In the rows, zero is written as 128.
Each row has a class, written as a number after it; each block has new classes, again numbered from 0 up.
[105 122 166 151 94 89 105 133 131 142 97 136 178 153 164 119 115 68 149 145 209 147 129 184 188 151 80 79 93 109 114 158 156 143] => 1
[104 139 162 119 108 100 113 152 144 130 101 132 193 172 135 111 117 72 140 139 186 129 139 188 195 141 93 115 108 112 111 163 160 152] => 4
[119 137 148 92 131 121 109 125 162 142 78 212 187 110 149 165 184 145 161 152 154 143 109 126 141 64 144 126 142 137 108 139 115 165] => 4
[126 147 157 132 94 91 92 149 130 134 114 141 188 181 127 109 119 66 152 132 190 138 146 192 192 168 98 98 105 110 102 154 161 150] => 8
[121 160 179 95 106 142 110 112 164 125 94 213 147 105 182 191 136 147 153 131 148 119 108 138 126 117 151 93 118 150 109 147 134 172] => 1
[130 144 164 168 101 197 75 184 127 142 71 130 201 92 132 127 117 204 131 196 136 122 125 168 144 148 95 71 68 142 109 97 172 161] => 8
[120 131 170 118 88 103 124 132 145 119 93 101 180 172 125 121 114 109 155 130 187 137 139 180 170 152 82 104 107 99 120 141 171 150] => 7
[124 139 167 172 104 187 85 160 136 148 73 112 197 97 130 131 106 206 135 209 110 132 121 179 150 137 106 75 72 153 112 102 181 161] => 3
[112 130 142 152 119 202 79 152 126 150 81 119 208 111 135 110 118 204 146 189 93 137 125 171 134 119 114 103 116 145 126 100 158 133] => 4
[107 125 175 138 86 85 114 130 135 134 84 119 171 162 151 110 124 92 158 157 206 155 137 174 186 153 68 85 87 100 109 154 142 148] => 1
[120 132 176 131 89 88 108 122 133 114 97 108 178 155 132 112 109 108 147 131 170 146 147 191 172 161 84 93 78 105 115 141 166 138] => 3
[131 123 148 171 103 187 79 134 130 172 86 148 197 106 144 113 116 207 164 209 109 133 130 165 130 137 104 87 94 144 119 106 167 129] => 2
[126 130 145 127 114 188 95 165 139 136 78 80 197 127 108 110 128 205 141 187 98 146 118 162 165 115 94 106 108 140 111 97 134 154] => 4
[110 136 152 123 110 115 118 147 150 135 115 139 192 155 139 111 112 72 131 139 178 126 127 192 189 159 103 95 118 116 107 152 172 143] => 5
[128 130 158 110 119 124 116 103 161 135 91 230 169 113 164 176 159 127 168 159 160 145 105 123 135 82 136 95 138 149 110 131 132 168] => 1
[138 126 152 171 102 191 78 159 115 152 70 139 205 102 127 107 127 201 150 190 114 141 126 163 129 136 93 79 102 134 117 96 169 132] => 8
[112 129 179 131 85 102 104 137 142 115 95 136 180 159 135 121 113 96 129 133 182 122 151 180 161 154 70 97 89 109 106 151 177 145] => 0
[120 135 180 134 95 93 115 123 143 105 92 120 172 143 146 123 111 113 142 168 185 145 139 189 170 142 71 91 76 113 115 144 173 148] => 3
[130 164 170 96 103 126 111 124 166 127 93 197 156 91 183 202 138 150 153 116 149 127 99 138 136 113 135 85 118 139 103 152 137 170] => 1
[140 161 156 103 112 123 115 121 168 139 106 207 167 87 173 202 141 163 154 131 157 108 99 144 119 113 134 96 113 139 103 155 154 164] => 2
[118 122 171 128 79 106 119 147 136 118 86 119 196 168 139 108 103 109 155 118 163 137 156 193 169 163 86 89 107 108 120 150 163 152] => 6
[137 138 156 164 105 191 75 162 120 146 69 127 192 107 137 118 125 204 148 196 109 140 124 172 137 144 99 81 92 143 114 102 157 144] => 8
[126 130 163 99 104 119 95 118 165 148 83 239 173 103 150 165 179 129 147 154 153 136 117 134 125 90 126 116 134 137 98 151 124 154] => 0
[114 133 176 132 94 106 111 134 133 115 83 96 185 168 133 130 114 116 162 143 184 130 154 175 162 152 89 95 81 115 118 135 179 162] => 7
[136 128 161 151 94 179 107 160 141 156 75 120 183 106 120 116 119 193 131 199 103 137 112 166 158 131 92 85 103 139 112 106 163 150] => 3
[109 136 167 125 90 104 102 143 146 125 123 148 186 164 136 123 105 66 120 117 178 122 145 197 178 168 93 111 106 109 106 151 174 135] => 0
[140 138 148 113 119 121 101 130 153 145 81 235 182 105 149 166 185 134 161 165 171 149 102 125 138 80 138 107 139 141 104 130 122 169] => 8
[118 136 175 122 96 104 113 137 137 114 89 93 187 159 121 130 112 113 162 129 174 133 142 183 166 154 91 103 89 115 118 142 175 156] => 7
[137 145 152 106 116 119 111 135 155 147 91 242 181 102 144 177 186 137 157 163 173 140 102 131 127 90 140 114 144 139 101 130 126 165] => 8
[124 137 172 156 92 208 85 184 154 151 74 140 199 85 121 125 105 208 115 175 111 99 129 162 147 141 88 85 71 138 101 108 184 157] => 0
[137 133 155 166 99 185 70 155 109 148 73 136 194 106 131 114 130 204 156 190 108 139 136 167 121 139 96 79 100 142 117 97 165 132] => 8
[131 159 168 92 113 140 114 115 161 111 99 188 154 96 177 198 136 152 148 139 147 126 100 147 126 116 126 81 115 151 103 150 139 173] => 1
[122 139 156 125 118 126 110 129 155 161 78 202 171 98 170 174 163 137 163 157 135 122 102 136 121 93 147 99 138 153 105 138 149 160] => 5
[138 135 146 117 108 114 118 109 165 166 100 235 184 103 163 177 162 148 169 151 162 140 101 125 132 90 138 111 143 128 106 136 141 148] => 2
[116 142 167 122 106 95 119 127 144 127 122 152 168 160 153 133 105 59 150 138 184 132 131 197 189 158 87 92 106 121 106 170 162 146] => 1
[113 142 153 113 97 104 111 135 146 134 121 108 196 189 121 125 102 69 156 104 171 124 137 187 190 171 125 111 113 118 114 148 171 162] => 7
[113 134 189 141 88 93 104 125 127 109 86 116 175 149 144 120 108 110 142 146 175 148 145 187 166 153 91 94 78 115 122 140 173 141] => 3
[118 126 165 148 90 92 111 135 138 148 108 144 185 149 158 123 114 93 147 144 204 133 139 182 184 163 81 95 77 101 110 145 162 133] => 2
[114 136 187 132 92 96 113 125 128 104 97 108 176 147 137 125 105 107 137 152 170 151 135 201 161 165 89 100 83 118 121 139 168 137] => 3
[112 148 160 147 106 197 79 177 134 150 78 97 199 102 131 123 111 208 135 168 108 115 128 167 158 125 112 99 83 140 109 105 161 150] => 4
[112 139 162 139 95 95 108 132 144 141 120 148 180 168 145 124 95 63 161 121 184 125 137 182 189 158 99 86 104 116 108 155 173 152] => 1
[113 125 158 129 90 101 110 147 149 153 99 131 185 154 137 98 129 83 139 135 194 135 134 178 194 152 82 86 106 93 98 149 155 135] => 5
[112 129 163 133 86 110 128 163 146 137 98 162 207 167 147 105 99 78 147 118 179 116 157 188 188 153 100 96 122 112 119 163 184 160] => 6
[124 141 161 138 120 108 112 112 146 148 81 187 175 116 174 204 146 132 179 139 138 152 90 147 122 108 151 92 132 151 110 139 138 165] => 1
[128 129 161 104 104 123 101 118 165 136 84 232 179 99 155 174 168 136 141 132 151 130 114 129 120 91 125 107 132 131 102 141 139 153] => 0
[127 131 139 126 115 183 100 173 141 145 85 89 198 116 111 111 130 188 135 182 101 143 108 164 173 113 94 110 117 139 111 104 136 149] => 4
[125 130 159 107 107 124 100 120 164 139 90 236 173 104 168 174 167 124 137 136 155 127 115 130 129 89 131 112 135 138 105 139 138 155] => 0
[115 136 157 156 113 212 89 171 146 156 70 126 199 87 141 120 119 205 129 215 119 113 118 162 151 131 108 72 83 153 102 103 173 163] => 5
[116 130 170 135 102 119 80 118 149 160 72 218 171 117 168 174 163 133 157 136 134 128 124 141 114 107 152 110 123 147 107 139 135 156] => 0
[128 135 167 144 104 217 107 171 149 142 69 111 198 88 131 141 112 223 136 193 121 103 125 159 137 141 88 78 65 143 110 92 180 168] => 7
[137 156 155 164 105 198 89 183 139 147 82 120 205 102 125 135 110 214 138 192 122 126 112 172 150 143 101 80 87 138 100 99 177 163] => 8
[137 157 168 74 102 152 121 135 177 134 89 192 162 89 155 201 154 160 147 129 147 101 102 135 124 115 132 97 112 142 100 144 140 184] => 7
[101 133 169 127 93 110 110 159 134 128 93 106 193 154 148 113 121 89 117 135 202 145 124 184 194 138 79 104 104 95 112 153 155 138] => 4
[125 149 156 128 102 91 102 155 133 143 118 157 190 169 123 124 129 67 147 129 191 131 134 199 180 170 105 100 112 113 99 161 157 150] => 8
[112 129 150 148 113 192 66 159 124 153 68 123 208 103 127 106 125 198 148 184 97 138 130 166 138 119 115 100 106 145 126 109 153 137] => 4
[125 118 159 165 93 193 77 153 138 154 73 148 200 94 128 112 114 200 140 177 94 125 134 162 125 132 90 93 96 136 115 98 176 128] => 0
[120 144 158 127 110 123 97 135 157 168 83 203 173 102 162 182 160 142 162 127 138 122 106 140 120 107 165 95 138 145 105 131 143 158] => 5
[133 132 144 134 106 189 97 163 142 149 77 92 187 107 121 117 133 194 138 211 99 142 105 164 154 127 93 80 118 151 100 106 152 154] => 5
[121 139 170 140 85 96 94 159 123 135 90 127 183 151 146 114 133 91 134 132 210 142 136 182 189 165 82 88 82 97 101 150 148 144] => 8
[117 144 176 122 89 81 120 141 140 133 120 141 179 153 123 129 110 71 135 123 177 126 140 198 182 166 100 105 99 113 108 154 175 141] => 3
[124 127 152 163 117 193 89 123 122 134 76 114 185 98 161 122 104 216 166 198 87 154 123 171 123 138 94 78 97 149 129 97 159 128] => 1
[130 132 143 99 124 115 113 127 164 150 87 226 179 97 148 163 185 127 156 166 162 137 108 127 136 72 133 102 156 144 102 139 139 160] => 5
[133 156 181 89 104 126 115 116 162 122 85 202 159 79 171 195 152 162 134 129 142 129 104 146 125 111 139 96 104 137 105 145 139 160] => 3
[112 139 167 120 86 105 99 139 150 125 129 146 183 171 130 118 98 62 123 111 170 122 144 200 180 172 95 112 110 110 105 154 172 135] => 0

Next block: new classes, numbered from 0 again.
[109 162 113 101 145 139 103 116 139 107 127 144 158 169 114 84 131 147 135 141 132 113 133 105 110 142 109 138 129 128 104 144 86 155] => 6
[142 188 126 76 158 176 119 118 109 143 137 135 130 92 205 140 130 126 121 196 111 124 143 134 100 152 48 143 146 105 72 145 110 220] => 6
[132 136 115 129 145 140 100 92 110 123 132 159 114 71 140 122 126 154 97 128 112 149 107 131 122 97 98 142 91 106 148 95 105 122] => 0
[86 73 120 145 164 134 95 113 140 96 125 148 169 144 172 117 145 99 139 158 141 169 102 134 131 128 128 155 86 174 145 101 59 53] => 1
[132 172 136 102 132 129 125 105 137 118 147 122 98 152 191 114 126 76 128 138 111 165 121 132 127 128 107 141 100 170 55 120 101 79] => 0
[130 81 126 139 119 112 77 75 156 114 91 154 149 151 111 177 160 154 117 93 155 129 97 116 93 148 149 86 72 141 139 132 120 102] => 3
[145 121 137 120 102 109 93 103 140 143 128 125 142 114 134 140 162 160 77 121 141 148 123 126 68 136 99 144 98 116 84 124 110 131] => 5
[117 84 116 117 147 126 130 117 187 127 92 117 142 159 167 101 98 86 137 144 115 168 73 94 123 147 99 94 67 200 67 112 80 79] => 2
[162 127 134 127 109 129 147 139 140 140 129 107 102 110 168 178 137 135 133 125 115 123 138 121 108 123 136 157 114 123 138 98 137 134] => 2
[167 83 131 127 99 82 118 100 139 137 133 142 140 84 68 143 118 133 92 126 177 110 108 147 73 104 106 162 96 99 124 113 176 152] => 8
[146 188 71 82 126 135 147 132 153 128 149 117 97 105 111 100 148 98 176 150 100 106 124 91 122 127 81 178 104 154 63 144 66 180] => 8
[104 109 100 141 132 112 117 125 117 104 116 91 173 198 111 86 118 100 142 142 120 139 130 135 114 147 141 121 86 153 127 145 141 117] => 2
[118 115 136 135 103 141 90 141 89 152 123 155 101 145 124 179 96 114 100 126 154 139 58 92 104 115 80 131 128 73 95 105 108 102] => 3
[144 112 94 148 121 109 86 97 91 133 88 125 111 138 97 102 146 150 100 99 114 129 147 119 82 121 137 129 51 134 132 99 165 131] => 6
[157 142 154 114 123 157 111 124 131 108 89 147 76 126 132 67 138 110 99 114 126 140 106 124 187 146 103 169 78 178 100 122 79 82] => 7
[149 108 141 130 134 137 159 138 145 148 101 163 105 143 123 87 127 85 144 104 117 102 171 128 159 105 115 133 83 176 121 131 146 105] => 7
[110 168 99 141 124 107 118 81 100 93 139 114 128 221 88 70 137 123 101 130 139 126 83 97 73 117 130 189 104 109 144 118 118 137] => 0
[128 102 114 110 168 153 152 132 164 157 139 168 156 112 92 148 131 150 167 145 175 106 89 152 94 86 31 115 71 59 107 127 167 155] => 4
[110 77 95 116 138 131 105 114 144 134 125 112 153 131 156 127 125 123 123 94 97 133 99 119 130 105 59 199 49 109 130 114 93 119] => 7
[90 154 108 137 124 135 124 124 94 88 150 101 112 164 147 87 157 120 110 98 106 157 105 133 127 125 125 190 103 134 142 144 83 102] => 6
[150 74 105 120 171 125 109 118 140 149 99 124 137 65 162 121 117 113 161 136 99 151 127 142 118 108 106 132 55 157 99 122 164 126] => 6
[128 130 147 132 135 146 95 118 133 156 98 109 176 106 166 172 129 139 133 143 151 128 146 147 106 123 110 110 134 80 125 126 164 161] => 9
[163 181 161 115 136 145 123 138 107 119 161 139 119 143 90 88 106 154 128 162 120 132 95 103 138 107 122 162 124 143 112 134 124 113] => 3
[106 108 66 131 115 121 97 148 137 147 110 120 128 161 101 158 126 146 118 99 138 126 114 98 113 129 122 95 73 86 141 117 135 135] => 3
[134 68 121 135 84 87 120 114 154 119 117 113 132 171 128 171 138 110 119 107 153 126 116 122 83 138 144 159 85 127 109 113 125 83] => 2
[182 189 120 121 123 129 104 93 163 122 88 121 69 138 136 140 163 98 134 93 155 121 107 92 44 129 102 160 90 150 127 105 129 130] => 1
[175 133 107 100 140 131 167 125 147 155 166 99 113 76 122 91 165 201 127 140 75 151 133 127 127 138 139 139 74 176 92 163 127 110] => 9
[148 151 157 128 151 157 112 128 132 134 104 130 153 100 173 154 133 145 143 153 125 133 124 130 157 126 139 188 160 128 132 131 99 132] => 7
[106 139 146 133 153 149 179 69 106 119 155 190 141 168 118 111 150 155 125 167 134 113 97 105 108 108 103 126 142 122 151 108 110 180] => 0
[123 232 124 102 96 118 117 118 120 103 176 70 178 189 125 108 113 155 131 127 103 170 136 117 130 145 146 119 153 127 79 163 152 132] => 9
[115 155 117 135 126 128 153 115 150 94 126 128 170 191 118 118 130 117 136 157 157 136 110 118 103 119 130 141 114 127 136 141 119 128] => 2
[143 108 136 129 109 102 116 133 161 159 84 74 128 201 138 116 125 126 93 94 135 127 146 117 116 138 136 157 74 153 102 90 156 106] => 7
[162 98 141 135 119 125 155 141 141 162 141 122 80 109 146 160 154 162 93 131 136 122 119 149 95 117 119 156 76 122 118 71 149 100] => 4
[146 119 174 113 128 120 81 89 117 99 111 139 159 138 151 97 99 86 133 161 133 177 64 118 134 145 83 123 104 150 63 106 161 151] => 5
[120 112 129 137 104 117 79 137 133 128 107 88 142 59 131 136 147 118 109 119 142 143 137 156 97 115 78 162 98 101 121 116 126 149] => 5
[161 63 135 114 108 127 116 131 129 128 107 147 48 206 117 137 149 119 79 133 190 114 57 107 100 167 107 142 14 113 129 65 181 114] => 3
[112 104 111 148 126 137 118 156 114 149 129 104 127 136 186 148 118 143 65 104 125 155 111 139 117 135 134 136 113 83 169 120 102 101] => 2
[130 167 116 139 103 107 86 123 127 122 96 125 140 194 140 108 133 70 119 113 150 134 155 111 92 140 144 115 118 119 103 136 157 146] => 5
[130 120 96 119 135 109 119 122 134 118 149 55 146 108 163 91 137 116 118 137 66 121 154 168 115 152 117 170 91 161 118 146 116 152] => 4
[129 134 107 142 86 117 74 152 116 160 83 87 81 112 104 130 165 107 116 95 148 142 117 109 73 125 86 166 93 108 56 120 90 102] => 5
[150 178 139 119 137 131 116 126 141 132 113 123 154 81 176 103 87 107 112 155 112 180 152 130 180 126 135 113 170 164 98 134 102 131] => 1
[185 120 120 104 166 155 57 138 105 119 115 190 97 74 122 130 133 117 164 166 174 115 84 123 122 158 125 196 141 88 125 152 105 110] => 1
[150 128 176 130 170 150 143 116 101 142 113 112 101 137 156 71 140 138 126 138 103 140 100 126 121 136 122 149 112 184 113 122 137 137] => 6
[122 106 101 132 123 96 96 129 146 141 113 93 167 189 156 150 132 97 131 105 157 133 167 137 107 137 147 138 108 100 138 116 165 134] => 1
[138 100 134 134 116 95 104 140 145 129 92 82 159 134 118 117 148 106 159 143 154 158 135 147 138 144 152 140 98 143 79 135 178 136] => 5
[141 100 178 109 155 154 120 134 104 150 139 171 78 178 184 64 131 132 92 125 101 152 122 117 157 153 129 121 84 194 66 97 84 52] => 6
[141 88 127 147 156 96 158 127 138 150 121 90 188 86 139 128 115 126 163 150 121 179 116 147 163 118 178 145 165 160 124 167 152 124] => 1
[109 98 100 108 158 144 45 151 87 119 133 123 165 140 124 109 81 111 142 167 130 126 62 120 112 152 73 215 122 82 110 139 102 110] => 7
[72 108 83 162 113 102 92 112 151 104 98 70 186 159 78 151 143 167 114 109 144 131 95 109 82 127 141 122 95 120 186 118 115 146] => 3
[139 136 142 130 138 134 105 131 152 123 115 120 120 180 173 127 87 134 83 121 152 172 48 122 137 127 112 115 68 95 132 37 177 111] => 4
[136 155 125 134 103 135 133 107 166 149 77 155 113 77 103 167 169 126 118 113 175 132 152 139 119 100 95 79 90 140 88 104 109 137] => 8
[116 120 113 152 140 133 130 114 123 114 93 116 153 144 139 77 122 84 124 133 108 128 146 136 125 123 124 118 96 162 150 154 108 131] => 2
[148 177 103 132 132 133 159 129 157 133 97 111 107 146 180 84 164 79 103 133 130 145 147 121 118 122 120 136 79 141 133 138 148 187] => 5
[92 136 110 125 143 154 131 136 119 138 128 115 156 158 145 106 145 166 136 163 95 140 135 123 187 139 116 117 106 130 88 93 68 147] => 4
[156 138 152 143 132 128 136 143 134 160 123 125 123 178 116 88 111 137 129 118 134 120 144 102 117 97 158 120 98 131 133 94 188 102] => 9
[134 141 108 129 116 99 81 116 141 131 126 66 155 185 199 137 127 118 92 73 102 170 146 166 143 148 163 124 75 116 97 127 151 92] => 4
[87 118 116 113 89 93 121 93 167 73 129 90 146 147 119 103 134 64 138 133 119 119 119 118 115 156 99 141 108 207 94 106 75 158] => 8
[122 74 88 112 140 119 108 135 150 131 117 166 150 95 103 89 97 120 124 138 143 155 105 115 173 128 101 122 106 124 104 134 86 109] => 1
[141 129 164 137 116 115 101 104 128 94 90 84 138 158 156 84 122 101 117 170 118 143 142 129 134 183 180 105 114 214 122 95 172 128] => 9
[156 149 128 159 114 117 103 104 127 130 92 146 120 102 127 130 154 118 108 80 148 152 130 141 160 89 177 156 100 126 132 131 100 88] => 8
[94 204 60 114 119 147 110 154 80 140 157 128 95 178 142 136 150 126 143 151 103 135 184 109 133 123 125 137 110 95 83 101 87 119] => 0
[128 152 101 112 141 163 95 111 103 97 131 141 129 102 156 123 126 135 181 171 69 121 117 80 149 150 125 130 120 141 144 92 113 183] => 9
[164 131 132 109 122 121 131 110 161 140 132 114 131 140 152 146 140 173 122 124 98 141 125 99 128 117 128 189 76 161 99 82 116 106] => 7
[160 134 162 114 128 122 95 113 184 128 107 94 155 92 127 147 128 146 148 89 157 155 114 160 107 128 120 93 90 132 106 146 200 97] => 9
[132 155 130 101 109 114 82 150 115 115 152 93 151 165 136 176 125 149 148 141 167 142 123 140 110 135 141 204 140 58 89 117 167 127] => 6
[158 93 117 125 162 108 131 97 150 115 146 157 143 126 110 90 130 156 143 98 113 158 85 111 133 130 159 123 95 170 158 141 138 95] => 1
[200 102 139 142 127 128 150 123 117 184 96 84 48 90 151 106 166 169 86 116 84 132 132 139 142 122 131 158 37 160 105 61 154 129] => 4
